Below are the code and all the weights of a small trained network. Each question names an input and a class and asks about switching units off, where a switched-off unit gives its printed mean instead of its output.

import numpy as np


def w(rows, s, z=0):
    codes = np.array(rows[::2]) - 128.0
    scale = np.full(codes.shape[1], s)
    scale[-1] = z or s
    return codes * scale


def norm(h):
    return h / np.sqrt((h * h).mean(-1, keepdims=True) + 1e-5)


def f(y):
    return np.maximum(y, 0)


def log_softmax(a):
    a = a - a.max(-1, keepdims=True)
    return a - np.log(np.exp(a).sum(-1, keepdims=True))


def net(x, mask):
    res = np.array(x, float).reshape(1, 5) / 4 @ E
    u = 0
    for l in range(2):
        y = f(norm(res) @ A[l][:, :-1].T + A[l][:, -1])
        res = res + np.where(mask[u : u + 11], y, B[l][:, -1]) @ B[l][:, :-1]
        u += 11
    return log_softmax(norm(res)[-1] @ U[:, :-1].T + U[:, -1])


A, B = {}, {}
E = w([
[178,212,52,78,108,68,124],'x0',
[125,177,254,140,109,48,149],'x1',
[125,127,128,130,126,124,120],'x2',
[133,125,127,125,129,130,142],'x3',
[122,145,85,232,115,95,168],'x4',
],0.0095)
A[0] = w([
[147,78,97,120,79,140,133,53],'L0N0',
[78,126,55,207,90,86,145,44],'L0N1',
[116,55,176,196,125,253,133,52],'L0N2',
[122,118,75,161,133,136,127,58],'L0N3',
[112,150,95,248,49,167,169,18],'L0N4',
[134,147,117,207,104,149,150,46],'L0N5',
[108,151,68,178,146,85,162,79],'L0N6',
[98,91,132,9,115,176,100,53],'L0N7',
[117,59,2,146,181,156,88,76],'L0N8',
[93,145,92,200,134,108,155,1],'L0N9',
[176,193,51,91,108,111,109,56],'L0N10',
],0.0089,0.008)
B[0] = w([
[120,161,121,127,125,142,116,134],'L0N0',
[218,111,117,136,178,125,64,189],'L0N1',
[29,136,57,73,170,33,125,231],'L0N2',
[151,138,180,147,115,136,99,153],'L0N3',
[170,111,148,181,223,120,92,184],'L0N4',
[173,114,171,128,194,97,115,154],'L0N5',
[192,94,150,100,156,100,74,191],'L0N6',
[254,165,151,217,223,103,27,199],'L0N7',
[117,204,154,175,46,197,182,255],'L0N8',
[205,133,146,200,180,58,86,146],'L0N9',
[40,59,67,64,124,41,159,224],'L0N10',
],0.0082,0.0057)
A[1] = w([
[168,94,103,194,120,132,191,74],'L1N0',
[124,163,194,74,118,118,136,96],'L1N1',
[105,142,72,130,88,250,155,25],'L1N2',
[66,107,110,155,165,167,94,116],'L1N3',
[54,41,119,136,110,122,125,42],'L1N4',
[101,148,213,161,39,78,175,51],'L1N5',
[108,124,56,133,136,237,147,32],'L1N6',
[156,120,35,67,63,59,147,72],'L1N7',
[179,98,179,60,154,173,74,23],'L1N8',
[8,63,138,146,159,107,124,3],'L1N9',
[183,131,132,41,149,190,85,67],'L1N10',
],0.011,0.0043)
B[1] = w([
[159,109,130,156,183,107,20,163],'L1N0',
[161,102,47,162,107,176,120,187],'L1N1',
[170,94,195,130,24,195,112,191],'L1N2',
[100,118,151,58,129,140,180,188],'L1N3',
[77,125,115,66,150,66,136,163],'L1N4',
[150,89,69,119,44,255,106,195],'L1N5',
[167,149,161,121,56,148,130,193],'L1N6',
[16,107,209,87,201,136,178,254],'L1N7',
[170,128,72,213,198,53,146,178],'L1N8',
[83,227,86,50,157,78,182,196],'L1N9',
[137,104,155,253,134,105,114,183],'L1N10',
],0.0091,0.0071)
U = w([
[49,133,138,61,145,90,156,254],'0',
[194,118,141,192,173,90,88,94],'1',
[163,125,143,127,7,198,123,1],'2',
],0.021,0.002)

Each question gives the input, the list of numbers given to net, and the class t.
The units are the neurons (one row each of A and B). Each row of codes is followed by its name. A weight is (code - 128) times the scale printed after its matrix; where a second scale follows, it is the last column's (A, B and U).
mask holds one flag per neuron, layer by layer. A switched-off neuron (its flag False) gives its mean, the last column of its row in B, instead of its output. The means were averaged over made-up inputs and are rounded, as every weight is.
A unit's drop is (log p(t) with every unit on - log p(t) with that unit switched off) / (log p(t) with every unit on - log p(t) with every unit switched off).
The circuit of an input: a set's keep is (log p(t) with only the set's units on - log p(t) with every unit switched off) / (log p(t) with every unit on - log p(t) with every unit switched off). Starting from the 12 units with the biggest drops (on a tie, the unit counted first), units are removed one at a time, each time the one whose removal leaves the highest keep (on an exact tie, the one counted first), for as long as the keep stays at least 0.8.
circuit, biggest first: the units of the circuit, biggest drop first
k most important neurons: the k neurons with the biggest drops, biggest first
k most important neurons of layer l: the k neurons of layer l with the biggest drops, biggest first
drop when u is switched off: that unit's drop, to one decimal
input [-1,-8,3,-2,-8], class 1: most important neuron	[L0N7]
input [6,-1,-8,6,-7], class 1: 3 most important neurons	[L0N7; L0N2; L1N10]
input [-6,8,-7,1,5], class 2: 2 most important neurons	[L1N5; L0N10]
input [5,-5,-8,6,5], class 0: 4 most important neurons	[L0N10; L1N7; L0N7; L0N6]
input [4,5,4,1,-5], class 1: circuit, biggest first	[L0N2; L1N8]
input [6,7,-1,-1,0], class 2: circuit, biggest first	[L1N5; L0N2]
input [-8,3,-8,0,7], class 0: 2 most important neurons of layer 0	[L0N2; L0N7]
input [-6,8,-1,-5,-3], class 2: 3 most important neurons	[L1N5; L0N10; L1N7]
input [7,1,-1,-7,6], class 0: 3 most important neurons	[L1N7; L0N10; L0N7]
input [-4,6,1,5,-7], class 1: 2 most important neurons	[L0N8; L1N8]
input [-5,-6,3,2,-1], class 2: 2 most important neurons of layer 0	[L0N8; L0N10]
input [4,0,-3,-5,-5], class 1: 2 most important neurons	[L0N7; L0N2]
input [8,-1,7,2,6], class 0: 2 most important neurons	[L1N7; L0N10]
input [1,-8,1,6,6], class 2: circuit, biggest first	[L0N8]
input [-4,6,6,-7,-4], class 2: drop when L1N5 is switched off	1.1
input [-7,-2,-4,7,5], class 0: drop when L0N2 is switched off	1.2
input [-5,0,-6,-8,4], class 0: drop when L0N2 is switched off	1.3
